B:
1: [ -6 -11  16   6   1   5   3  -1   1  12  -3  12   6  -3]
2: [ -2  -1 -10  -1  -2   8   8   0 -10 -14  -5  -6   0   9]
3: [ -2   4   0   3   1   7  10  -5  -4  -2   1 -11  -1  17]
4: [ -8 -18  19   8   1   9   0   2   2  17  -5  13   6  -1]
5: [ -7 -14   7   1   0  10  -3   3  -6  -2  -8   5   4  -1]
6: [-3  1  6  1  2  7  1 -1  7  6 -3 -6  3  7]
7: [-1 -4 12  1  2  8 -3  1 13 12 -1 -2  2  3]
8: [-2  0  5  0  0  7  2 -2 -5 -4 -1 -6  2  9]
9: [ 1 11 -2  1  2  3 11 -7 14 -1 -7 -8  5  2]
10: [ -6 -25  27  -1   1  15 -14   9 -14   9   8  -5   0   7]
11: [-2 -9  0  3  1 11  2  1  4  6  0  1 -3 16]
12: [ -4 -10  19   0   2  10  -6   4   1  11   2  -5   3   2]
13: [ -4  -1   0  -6  -4   5  -4   2 -19 -21  -6  -6   3  -3]
14: [ -4 -21  25 -11  -1   9 -31  20   3  -6 -13   8  13 -41]
15: [ -4  -7  10  -3  -1   8   0   0 -11  -1   0  -6   2   8]
16: [ 1 -4  0  2  3  7  5  2  7  9  5 -8 -5 15]
17: [-2 -7 16 -2  1  7 -5  1  3  8 -1 -3  4  1]
18: [-2 -4 10  2  2  8  3 -2  2  8  5 -7 -1 11]
19: [  2  -6 -15  -3   0   8  -9  10   6  -3   0  -9 -11  12]
20: [ -4 -18  28   2   4  15 -11   6   3  22   7  -6  -1  10]
21: [  2  -6 -12  -3   1  11  -1   7   2  -5   0 -13  -9  18]
22: [ -2 -10  14  -4  -1   6 -12   6  -1  -4  -7   3   8 -16]
23: [ -1  17 -11   6   2   3  25 -16  -1   0   3 -16  -4  33]
24: [ -4 -12  17   2   3  10  -4   2  -5  17  11  -7  -4  17]
25: [ -3 -12  25   0   3   9 -10   3   9  21   2  -1   3   1]
26: [  0 -10  -2  -4   0  13  -2   5  -2  -2  -4  -9  -5  16]
27: [-4 -5  2  3  0  7 -3  6  0 -2 -3  0  0  0]
28: [ -5  -8  12   3   1  13  -2   2  -9   7   8 -10  -3  18]
29: [-3 -6 11 -1  0  7 -5  3 -4  1  0 -4  3 -2]
30: [-2 -4 14  0  1  9  0  1  2  7  1 -9  3  7]
31: [  7   4 -38  -9  -1  11  -5  12  -4 -28   2 -25 -18  21]
32: [-3 -4 10 -3  1  8  1 -1  2  2 -4 -7  4  6]
33: [-2 -9 17  1  3 11 -6  3 11 13 -1 -2  3  0]
34: [ -3  -4  -8  -2  -3   6   0   3  -9 -17 -10   1   3  -4]
35: [  5   1 -12  -4   0   4  -2   3   6  -2   2  -7  -7   7]
36: [ 1 -3 -5  1  1  7  0  2  5  6  2 -5 -6 13]
37: [-4 -7 17  2  3  9  2 -1  6 17  3 -8  0 13]
38: [ -8 -21  24   8   2  11  -2   4   2  11  -5  15  10  -8]

[-14   5  15  -7 -24  -7 -29  -1  -4   4  -2 -29  -6  -1 -14 -13] : 23
[ 0 -3  8 -5 -9  0 13 -4 -2  2 -6 -9  4 20 -6 -1] : 37
[  8   2  -1   0 -13  -2   6   3   1  -5  -2  -3   1  10   7 -11] : 15
[ 7 -2  4 -1 -3  1 15  0  0 -4 -5  5  1 13  3  3] : 17
[ -4   0  -6  -1 -19  -5  -7   0  -3  -1   2   5  -6  -4   5 -16] : 2
[-12   0 -12  20 -25  -5  -3  -4  -5  18   0  21 -21   4  17  -4] : 31
[ -7  -2   2   2  -8  -3   3  -2  -1   9   1  -7  -4  13  -8 -10] : 16
[ -6  -5  -5  10  -7  -1  18  -5  -2  14   0  15 -10   7   6   1] : 19
[ 10   2 -10   2 -16  -4   2   6   1 -12   0   9  -6  -1  23  -8] : 13
[ 21   3  -3   2 -15  -1  28   3   3  -2  -2  -5  12  26   2  -7] : 10
[ -5  -2  -3   2 -14  -2  14  -4  -4   9  -1  11  -4  10   7 -10] : 26
[ -3  -4   7  -4  -6   0  12  -3  -2  -3  -7   8 -11   8   0   4] : 6
[ -8  -2  -4   8 -14  -3   7  -3  -5  12   0   8  -8   9   4  -8] : 21
[-5 -3 -3  8 -5 -2 -1 -2  0  8  2  7 -6  5  3 -2] : 35
[  1  -5   2 -11   1   0  25  -2   1  -5   0  -1   6   4 -11 -10] : 4
[  0   1   5  -1  -9  -2   5   0   1   0  -3 -10   1  15  -5  -6] : 18
[  2  -1   4  -4 -11  -1   8  -1  -1  -4  -5   0  -2  17   1  -2] : 30
[-6 -2  1  2 -5 -1  6 -3  0 10  1 -1 -2  8 -4 -4] : 36
[ 0 -1  4 -4 -9 -1  9 -2 -3 -3 -5  7 -4 11  5 -1] : 32
[-1 -4 -4 -4 -6 -1 13 -2 -1  0  0  5 -2  3  2  0] : 27
[-8 -2  4  1 -9 -2 13 -3 -1  5  1  1 -2  7 -7 -9] : 11
[-4 -4  8 -3  0  2 15 -3 -2 -1 -4  8 -1 15 -5  8] : 7
[ 12  -4  -5   1   1   2  21   1   1 -14  -5  24  -4   6  14   6] : 22
[ -4   2   6  -3 -18  -4  -5  -1  -2  -2  -4 -12  -4   5  -2  -7] : 3
[ 11   2   6   0 -11  -2  14   2   3   6  -1 -22  12  23  -5  -6] : 24
[ 22 -10 -16   3  14   7  48   1   3 -18  -8  58  -9  12  29  20] : 14
[ 8 -2  2 -3 -5  0 19 -1  1 -3 -5  2  2 18  0  0] : 12
[ 7 -3  8 -3  3  3 27 -2  2  0 -6  4  4 23 -3  8] : 25
[  3  -6  -1  -9   2   1  27  -1   0 -14  -1   4   6   5  -9  -7] : 38
[-13  -4   9  -7  -6  -1  -8  -4  -5  -6  -7  10 -13   2  -3   5] : 9
[  3  -3   2  -9   2   0  11   0   1  -8   1  -5   6   0 -10  -9] : 1
[  8   3   4  -1 -20  -2   9   1   2   3  -2 -17   9  20  -4  -4] : 28
[  0  -3 -11  -1 -11  -4   4   2  -1  -7   2  18  -8  -8  12 -12] : 34
[  1   1   3  -3 -14  -3   3   2  -1  -5  -2  -2  -3   7   5  -4] : 8
[ 2 -4 -5 -4 -7  0 17 -1 -2 -5 -1 11  2  0  4 -9] : 5
[ 0 -5  7 -4 -3  3 21 -4 -1 -3 -8  9  2 19 -4 10] : 33
[ 8 -2 -2 -2 -7  0 11  1  1 -4 -4  5  2 10  5  1] : 29
[11 -1  6 -2 -7  2 29 -2  2  3 -5 -6 10 32 -5  2] : 20
